Below is a small trained network, with its code and all its weights. Each question gives an input and a class and asks what happens when units are switched off, that is, made to give their printed mean instead of their output.

import numpy as np


def w(rows, s, z=0):
    codes = np.array(rows[::2]) - 128.0
    scale = np.full(codes.shape[1], s)
    scale[-1] = z or s
    return codes * scale


def norm(h):
    return h / np.sqrt((h * h).mean(-1, keepdims=True) + 1e-5)


def f(y):
    return np.maximum(y, 0)


def log_softmax(a):
    a = a - a.max(-1, keepdims=True)
    return a - np.log(np.exp(a).sum(-1, keepdims=True))


def net(x, mask):
    res = np.array(x, float).reshape(1, 2) / 4 @ E
    u = 0
    for l in range(4):
        y = f(norm(res) @ A[l][:, :-1].T + A[l][:, -1])
        res = res + np.where(mask[u : u + 5], y, B[l][:, -1]) @ B[l][:, :-1]
        u += 5
    return log_softmax(norm(res)[-1] @ U[:, :-1].T + U[:, -1])


A, B = {}, {}
E = w([
[155,58,101,80,204,100,187,121,126,64],'x0',
[33,125,255,125,149,49,172,120,64,196],'x1',
],0.005)
A[0] = w([
[153,172,187,177,91,74,228,185,7,191,145],'L0N1',
[242,165,88,138,15,214,32,98,142,127,55],'L0N2',
[146,205,87,238,120,143,3,181,183,205,40],'L0N3',
[109,97,7,112,187,103,122,77,200,99,80],'L0N4',
[131,139,128,207,60,189,95,206,190,159,2],'L0N5',
],0.004,0.0016)
B[0] = w([
[104,137,134,97,203,70,182,82,144,194,222],'L0N1',
[67,60,33,166,111,132,35,32,110,253,255],'L0N2',
[181,199,103,98,134,217,60,75,198,242,234],'L0N3',
[120,122,199,169,61,57,159,103,216,119,197],'L0N4',
[113,183,62,138,97,137,50,26,67,172,196],'L0N5',
],0.0054,0.0058)
A[1] = w([
[168,158,116,124,27,175,108,79,129,143,255],'L1N1',
[55,165,193,80,206,113,189,111,3,173,173],'L1N2',
[30,148,131,129,151,102,86,110,139,104,42],'L1N3',
[74,236,221,88,148,176,167,117,177,224,135],'L1N4',
[150,113,138,111,226,108,179,73,150,118,134],'L1N5',
],0.0041,0.0014)
B[1] = w([
[149,167,89,85,135,150,151,132,115,161,218],'L1N1',
[70,127,88,176,99,174,170,92,120,78,254],'L1N2',
[149,116,129,87,123,135,129,87,150,113,148],'L1N3',
[156,113,114,108,134,109,139,184,141,2,239],'L1N4',
[76,147,160,144,139,141,104,131,59,154,203],'L1N5',
],0.0083,0.0056)
A[2] = w([
[144,33,128,142,167,74,170,103,161,135,158],'L2N1',
[74,95,102,117,150,171,131,203,161,171,8],'L2N2',
[168,74,200,102,161,81,187,133,103,84,74],'L2N3',
[149,81,212,123,183,70,158,103,118,54,21],'L2N4',
[79,107,195,111,191,1,196,169,134,96,52],'L2N5',
],0.0048,0.0011)
B[2] = w([
[137,161,131,126,80,79,124,186,164,2,196],'L2N1',
[153,167,158,114,67,151,141,150,73,135,128],'L2N2',
[118,59,169,135,117,109,94,180,108,237,196],'L2N3',
[195,124,232,90,142,149,76,185,105,255,216],'L2N4',
[201,108,45,90,110,142,69,128,150,212,254],'L2N5',
],0.0065,0.0053)
A[3] = w([
[66,36,122,124,198,112,236,119,68,184,12],'L3N1',
[90,46,200,96,172,112,175,83,86,160,107],'L3N2',
[162,62,93,124,123,183,127,118,175,103,168],'L3N3',
[133,218,63,87,122,127,170,69,132,151,109],'L3N4',
[153,82,191,144,150,62,116,254,137,96,4],'L3N5',
],0.0046,0.0019)
B[3] = w([
[100,112,149,255,166,38,98,85,129,131,255],'L3N1',
[122,106,82,184,204,85,138,192,122,100,235],'L3N2',
[96,169,153,151,126,89,206,185,87,148,183],'L3N3',
[110,122,217,135,183,196,204,137,66,75,222],'L3N4',
[109,160,196,75,169,186,60,76,70,139,165],'L3N5',
],0.0062,0.0048)
U = w([
[69,184,172,126,154,191,214,114,88,60,164],'0',
[142,164,53,135,127,207,76,52,130,251,200],'1',
[57,83,145,230,205,49,141,141,79,161,193],'2',
[167,120,172,91,127,109,117,155,147,71,67],'3',
[119,99,135,111,131,146,131,122,122,125,2],'4',
[201,83,177,85,126,108,58,187,119,231,153],'5',
[176,114,47,150,73,91,222,136,197,78,179],'6',
],0.011,0.003)

Each question gives the input, the list of numbers given to net, and the class t.
The units are the neurons (one row each of A and B). Each row of codes is followed by its name. A weight is (code - 128) times the scale printed after its matrix; where a second scale follows, it is the last column's (A, B and U).
mask holds one flag per neuron, layer by layer. A switched-off neuron (its flag False) gives its mean, the last column of its row in B, instead of its output. The means were averaged over made-up inputs and are rounded, as every weight is.
A unit's drop is (log p(t) with every unit on - log p(t) with that unit switched off) / (log p(t) with every unit on - log p(t) with every unit switched off).
unit that matters most: the unit with the biggest drop
top k neurons: the k neurons with the biggest drops, biggest first
top k neurons in layer l: the k neurons of layer l with the biggest drops, biggest first
drop of u: that unit's drop, to one decimal
input [2,-1], class 5: top 2 neurons	L0N2, L0N5
input [-7,6], class 0: top 2 neurons	L1N2, L0N2
input [6,-5], class 6: top 2 neurons	L0N1, L1N4
input [3,-6], class 6: unit that matters most	L0N3
input [7,-4], class 5: top 3 neurons	L0N2, L0N3, L1N2
input [4,1], class 5: top 4 neurons	L0N5, L0N4, L0N1, L0N2
input [5,-2], class 5: top 2 neurons	L0N2, L0N3
input [-1,1], class 2: top 2 neurons in layer 0	L0N4, L0N1
input [-8,7], class 0: top 2 neurons in layer 0	L0N2, L0N4
input [1,0], class 5: top 3 neurons	L0N2, L0N5, L1N2
input [-8,3], class 0: top 2 neurons in layer 2	L2N5, L2N4
input [1,1], class 2: top 4 neurons	L1N2, L0N5, L0N1, L1N1
input [8,-4], class 5: top 3 neurons	L0N2, L0N3, L1N2
input [-5,4], class 0: unit that matters most	L1N2
input [6,-6], class 6: drop of L3N5	0.0
input [4,-6], class 6: drop of L0N3	0.1
input [4,-1], class 5: drop of L0N2	0.7
